Here is a tiny trained network, its code and every weight. The questions are about switching its units off for an input and a target symbol, where a switched-off unit gives its printed mean instead of its output.

import numpy as np


def w(rows, s, z=0):
    codes = np.array(rows[::2]) - 128.0
    scale = np.full(codes.shape[1], s)
    scale[-1] = z or s
    return codes * scale


def f(y):
    return np.maximum(y, 0)


def softmax(a):
    e = np.exp(a - a.max(-1, keepdims=True))
    return e / e.sum(-1, keepdims=True)


def log_softmax(a):
    a = a - a.max(-1, keepdims=True)
    return a - np.log(np.exp(a).sum(-1, keepdims=True))


def net(x, mask):
    ids = ['βγζξπσφψ'.index(c) for c in x.split()]
    T = len(ids)
    res = E[ids] + P[:T]
    u = 0
    for l in range(2):
        r = res
        for j in range(2):
            rows = slice(2 * j, 2 * j + 2)
            q, k, v = (r @ M[l][rows].T for M in (Q, K, V))
            z = softmax(np.where(np.tri(T) > 0, q @ k.T / 2**0.5, -1e9)) @ v
            o = O[l][rows]
            res = res + np.where(mask[u + j], z, o[:, -1]) @ o[:, :-1]
        u += 2
        y = f(res @ A[l][:, :-1].T + A[l][:, -1])
        res = res + np.where(mask[u : u + 8], y, B[l][:, -1]) @ B[l][:, :-1]
        u += 8
    return log_softmax(res[-1] @ U[:, :-1].T + U[:, -1])


Q, K, V, O, A, B = {}, {}, {}, {}, {}, {}
E = w([
[175,226,16,114],'β',
[191,250,124,132],'γ',
[254,171,6,40],'ζ',
[90,71,123,93],'ξ',
[110,70,184,63],'π',
[108,27,146,155],'σ',
[135,32,192,151],'φ',
[66,136,196,215],'ψ',
],0.0099)
P = w([
[227,143,106,103],'0',
[204,126,136,112],'1',
[169,122,155,122],'2',
[130,118,178,131],'3',
[96,112,197,137],'4',
[64,103,218,137],'5',
[35,99,234,140],'6',
[3,93,252,147],'7',
],0.0056)
Q[0] = w([
[211,114,226,142],'L0H1',
[178,208,70,192],'L0H1',
[59,229,67,31],'L0H2',
[3,44,172,44],'L0H2',
],0.049)
K[0] = w([
[142,170,194,223],'L0H1',
[186,163,2,126],'L0H1',
[41,152,9,64],'L0H2',
[42,43,174,171],'L0H2',
],0.052)
V[0] = w([
[119,130,127,136],'L0H1',
[243,113,224,100],'L0H1',
[25,100,71,2],'L0H2',
[106,57,21,207],'L0H2',
],0.0099)
O[0] = w([
[143,131,123,127,125],'L0H1',
[77,125,130,195,253],'L0H1',
[2,166,51,74,97],'L0H2',
[82,38,61,155,60],'L0H2',
],0.0076,0.0041)
A[0] = w([
[147,124,118,71,52],'L0N1',
[128,119,118,136,53],'L0N2',
[154,163,90,186,26],'L0N3',
[127,130,125,139,84],'L0N4',
[85,173,30,216,83],'L0N5',
[98,133,70,167,133],'L0N6',
[125,142,112,141,36],'L0N7',
[162,126,92,5,3],'L0N8',
],0.013,0.0059)
B[0] = w([
[102,164,113,158,149],'L0N1',
[119,126,104,136,128],'L0N2',
[3,177,206,65,191],'L0N3',
[110,163,133,130,128],'L0N4',
[240,188,235,102,250],'L0N5',
[158,168,205,88,254],'L0N6',
[94,157,138,118,128],'L0N7',
[177,197,16,208,229],'L0N8',
],0.011,0.00076)
Q[1] = w([
[154,183,137,29],'L1H1',
[130,254,87,232],'L1H1',
[110,15,205,90],'L1H2',
[144,191,136,61],'L1H2',
],0.036)
K[1] = w([
[95,184,58,141],'L1H1',
[252,147,60,61],'L1H1',
[5,109,229,165],'L1H2',
[141,146,98,57],'L1H2',
],0.04)
V[1] = w([
[107,179,158,225],'L1H1',
[100,171,144,209],'L1H1',
[180,102,114,131],'L1H2',
[56,237,154,250],'L1H2',
],0.013)
O[1] = w([
[168,117,177,205,230],'L1H1',
[169,112,159,202,191],'L1H1',
[100,106,157,101,102],'L1H2',
[255,107,96,105,254],'L1H2',
],0.0085,0.005)
A[1] = w([
[117,106,149,174,114],'L1N1',
[92,190,33,197,2],'L1N2',
[82,80,33,93,15],'L1N3',
[65,13,53,96,105],'L1N4',
[122,233,101,113,25],'L1N5',
[137,160,125,86,248],'L1N6',
[58,82,164,163,66],'L1N7',
[98,255,132,189,80],'L1N8',
],0.02,0.0062)
B[1] = w([
[123,108,110,72,254],'L1N1',
[51,192,103,226,148],'L1N2',
[150,157,44,47,143],'L1N3',
[250,139,168,251,163],'L1N4',
[128,90,104,23,177],'L1N5',
[109,200,187,137,231],'L1N6',
[16,104,78,149,208],'L1N7',
[126,96,17,149,175],'L1N8',
],0.026,0.0083)
U = w([
[147,174,78,15,21],'β',
[162,134,70,138,62],'γ',
[101,219,79,162,3],'ζ',
[212,209,99,166,71],'ξ',
[73,252,253,146,220],'π',
[145,121,136,244,83],'σ',
[58,86,120,125,143],'φ',
[235,26,164,94,229],'ψ',
],0.004,0.0061)

Each question gives the input, a string of symbols that net reads in full, and the target symbol t.
The units are the heads (2 rows each of Q, K, V and O) and the neurons (one row each of A and B). Each row of codes is followed by its name. A weight is (code - 128) times the scale printed after its matrix; where a second scale follows, it is the last column's (O, A, B and U).
mask holds one flag per unit, layer by layer, with each layer's heads first. A switched-off unit (its flag False) gives its mean, the last column of its rows in O or B, instead of its output. The means were averaged over made-up inputs and are rounded, as every weight is.
A unit's drop is (log p(t) with every unit on - log p(t) with that unit switched off) / (log p(t) with every unit on - log p(t) with every unit switched off).
The circuit of an input: a set's keep is (log p(t) with only the set's units on - log p(t) with every unit switched off) / (log p(t) with every unit on - log p(t) with every unit switched off). Starting from the 12 units with the biggest drops (on a tie, the unit counted first), units are removed one at a time, each time the one whose removal leaves the highest keep (on an exact tie, the one counted first), for as long as the keep stays at least 0.8.
circuit, biggest first: the units of the circuit, biggest drop first
most important unit: the unit with the biggest drop
heads that matter: for each layer, one digit per head in row order, 1 if its drop is at least 0.15 and else 0, layers parted by /
input γ β π ξ φ ξ, target φ: circuit, biggest first => (L1N7 L1H2 L0H2 L1N6)
input γ ξ ξ ψ, target ψ: most important unit => L0H2
input π φ ξ ζ, target ζ: circuit, biggest first => (L1N2 L0N8)
input ξ ξ ψ ξ γ, target β: circuit, biggest first => (L1N5 L1H1 L0H1)
input ξ π σ ζ π π φ ζ, target π: heads that matter => 00 / 01
input π π γ, target γ: circuit, biggest first => (L1N8 L0N3 L0H2 L1H2)
input π π π π ξ ψ σ, target ψ: circuit, biggest first => (L1H2 L1H1 L1N1)
input β π π π ξ γ β, target π: heads that matter => 10 / 01
input ξ ξ γ π γ, target β: circuit, biggest first => (L0H1 L0N3 L1N5 L1H1)
input φ φ β π ψ σ σ, target ψ: circuit, biggest first => (L1H2 L1N7)
input φ β ξ, target φ: circuit, biggest first => (L1H2 L1N7 L0H2)
input π σ β π π π ψ ξ, target ψ: heads that matter => 00 / 11
input ψ β φ π, target φ: heads that matter => 11 / 01
input π γ ξ ξ, target ξ: circuit, biggest first => (L1N4 L1H1 L0H2 L1N3)
input π φ ξ ξ π φ ψ ψ, target ψ: heads that matter => 00 / 01
input ξ π π φ ψ π σ π, target σ: heads that matter => 11 / 10
input ψ ξ ξ ξ ζ, target ζ: circuit, biggest first => (L1N2 L0N8 L0H2)
input γ β β, target β: circuit, biggest first => (L1N5 L0N3)
input ψ ξ π, target ψ: heads that matter => 00 / 10
input ψ ξ π φ γ, target φ: heads that matter => 11 / 01
input ψ ξ φ, target ψ: heads that matter => 00 / 00
input ζ φ π β ξ ξ, target ξ: heads that matter => 11 / 10
input σ σ π ξ ξ, target π: heads that matter => 11 / 10
input γ γ ψ π ξ, target ψ: heads that matter => 00 / 01
input γ β ξ ψ φ, target ψ: heads that matter => 00 / 01
